After every row comes one of two labels: whether the row has a hidden trait. Each part has its own trait and labels.
(in the rows, 100 means zero)
[ 94  64  96 100 110  85 104  88 105  98  97  97  91  86 110 105  87 113
 107  91 101  71 104  93  88 101  96 105  62 123 113 102  87 110  93  99
 119 102 105  95  95  87  96 120  93]	N
[106  89  97  91  92  42 102 110 116 100 101  77  99  98  98 102  98  96
 103  99  96 100 102  99  98  95 100  90  80 116 105 103 105 100 108 104
 118 107 100  90 103  83  99 104 112]	N
[102  65  93  92 101  56  98 106  96 103  98 110  98  94  89 100  99 110
 107 104  98  93 102 106 100  82  92 109 104 111  96 103  98  97  98 101
 118 108 101  76 101  90  95 106 100]	N
[100 103  83  89  90  58  99  98 104  97  98  92  98  92  99  95  94 110
 102  98  99 103 110 104  99  99  96  91  95 111  94  98 103  96 102 103
 117 104  98  82 106  97 100 112 101]	V
[ 99  97  81  92  96  68  98  99 101  99  99  97 101  95  98  95  95 109
 103  98  99  97 107 104  98  97  95  96  92 108  94 100 103  97 102 102
 108 101  99  89 103  98 100 110 103]	V
[100 101  83  86  93  48  97 100 101 101  97 102 102  93  97  95  92 106
 102 100  97  97 106 107  96  92  97  91  87 114  95 100 106  97 103 102
 107 103  98  84 103  96 102 110 103]	V
[106  64  98  96 103  51  97 100 118 103  99  94 104  87  98 100  99 103
 102  98  91  91 107 106  94  93  96 106  90 110 100  97  92 107 106  98
 114  90 100  91 101  99 104 118  90]	N
[103 103  69  89  88  38 101  97  81  99  91  73 101  81 109 104  92 117
 104 104  97  97 105 109 101  99 101  96  49 101 114 102 101 113 110 104
 117  93 107  81  88  99 105 108  96]	N
[ 88  53  89  97 111  44 104  80 113 104 103 106 102  98 109 102  88  98
 101  92 100  92  88 104 100  68  99 108  73  86 115 101  97 100 107 104
 111  91  94  93  99  86  91 100 110]	N
[ 99 108  86  90  92  68  98  98 102  97  98  99 101  96  98  96  95 107
 100 100  99  99 112 104  99  96  97  97  96 108  95 102 104  97  99 102
 107 100  98  86 104  96 101 109 103]	V
[ 97 104  87  92  90  78  97  98  98  97 100 103 103  95  97  96  95 104
 101  98  98  99 108 103  99  95 100  92  94 108  93  99 103  99 100 101
 107 100  98  86 104 100 101 110 101]	V
[ 98  70  91  94  76  86  96 104  64 102  97  63 103  94 109  89  94 117
 103 102  99 101 114  98  96 105  97 114 113 128 108  97  86 104  88 103
 121  81 104  88  97  87 104  71 114]	N
[100  96  84  88  94  66  98 100 105  99  96 101 100  95  99  96  95 110
 101  98  99  99 110 105  99  99  96  92  91 109  93 101 104  96 101 103
 107  99  99  85 104  98 101 109 104]	V

New part:
[ 97  98  90  86 125  89 164 101 130  98 100  85 105  74 108  99  75  71
  80  53 123 120  91 112 154 105 159 100  66 127  78  85  99 117 112 102
  76 127 100]	j857
[124  64  92  66 109 119 111  93  96  64  87 117 116 101  95  67  63  92
 100  67 118 132  86 106 121 109 110  79 154 111  87  90 101 133  96 118
  75  94 128]	j857
[ 98 100 115  74  59  91 138 120  88  91 125  93 111  97  90 115 122 123
  74  95  92  91 115  69  51  88  71  56  86 114  81  80 107  78 134  26
 144 124  87]	J306
[103  77  93  86 123 117 146  95 121  86 104 104 109  88 107  91  51  78
  86  73 127 133  83 123 150 107 131  99 106 115  89  99 114 128  88 109
  45  97 109]	J306
[107  88 102  80  85 122  39  89  96 114 101  98 111 140  89  85  97 125
  86  80  85 100 105 103  94 106  62  82 142  86  83 106 103  97 141 101
 140  80 154]	j857
[ 97  63  95  93 102 127 100  93 113  82 147  98 114 129  98 122   2 123
  82  69 116 131  87 121 136 102  95  91 123  97  89 104 131 117 120  81
  38  74 100]	j857
[ 85 134  90 102 122  79 120  91 143 156  84  67  94  90 110 100 123  79
  80  50 101  95 102 113 159 110 163 124  42 113  73  96  86  96  83 128
 111 121 127]	J306
[107 116 117  81  95 123  94  96  79 116  49 116  92  82 103  68 147  82
 109 142  92  96  98  98  62 103  79  93 129 103 107 115  86 102 105 134
 146  95 137]	j857
[ 97 123 113  88  71  86  85 109  89 123  98  90 100 101  94 100 152 118
  89 107  80  79 118  78  62  94  74  82  87 101  88  92  92  77 128  69
 162 113 114]	j857
[ 82 111 110 103  93  98 160 113 109 107 124  92  96  74 107 131 100 102
  88 116 106  99 103  93  84  89 101  93  56 113  99  98 114  88 103  57
  89 110  60]	j857
[ 65 139 123 116  89 106 125 100 122 159 114  76  86  91 114 139 112 101
  85 136  88  87 105 109  93  92  86 113  49  99  98 125 117  72 118  83
 104  95  83]	J306
[111 125 116  78 105 121 111  98  85 113  42 113  93  69 107  59 158  70
 111 143  98 102  94  99  67 104  90  93 127 111 107 112  81 109  92 144
 137 104 137]	j857
[113  85 109  87 102 117 136 110  76  58  82 135 102  79 101  81 100  85
 116 144 114 113  90  93  57  97  91  83 138 109 121 100  98 115  87 100
  87  97  88]	J306
[101  89  84  84 113  74 157 107 128  97 114  83 111  89 100 106  72  91
  75  33 116 113  99  98 153 103 155  93  56 123  81  74  97 112  86  76
  89 132  95]	j857
[113  65  93  75  89 112  85  97  92  69 124 108 119 127  88  96  51 123
  86  70 105 120  99 101 102 102  84  72 145  99  85  89 109 114 124  74
  97  90 117]	J306
[ 92 131 121  77  69  97  87 108  89 141  84  89  99  93  97  98 158 112
  83 114  78  76 117  78  28  94  68  77  83 109  87  99  91  76 131  75
 176 111 123]	j857
[ 98 117 130 103  70 135  78  97  72 132  71 109  83 100 100  96 142 114
 102 172  80  86 103  94  34  95  31  89 135  87 113 129 106  82 137 107
 149  76 129]	J306
[ 91 101  99  70 116  91 198 105 136 108 108  81 109  69 108 110  74  74
  58  38 124 121  91 108 153 102 154  86  53 133  67  82 104 116  90  79
  80 131 101]	j857
[107  78  94  78 121 123 129  94 107  78 103 109 110  98 103  91  39  87
  89  79 125 134  82 120 142 107 120  94 124 112  91 102 111 131  94 118
  53  92 113]	J306
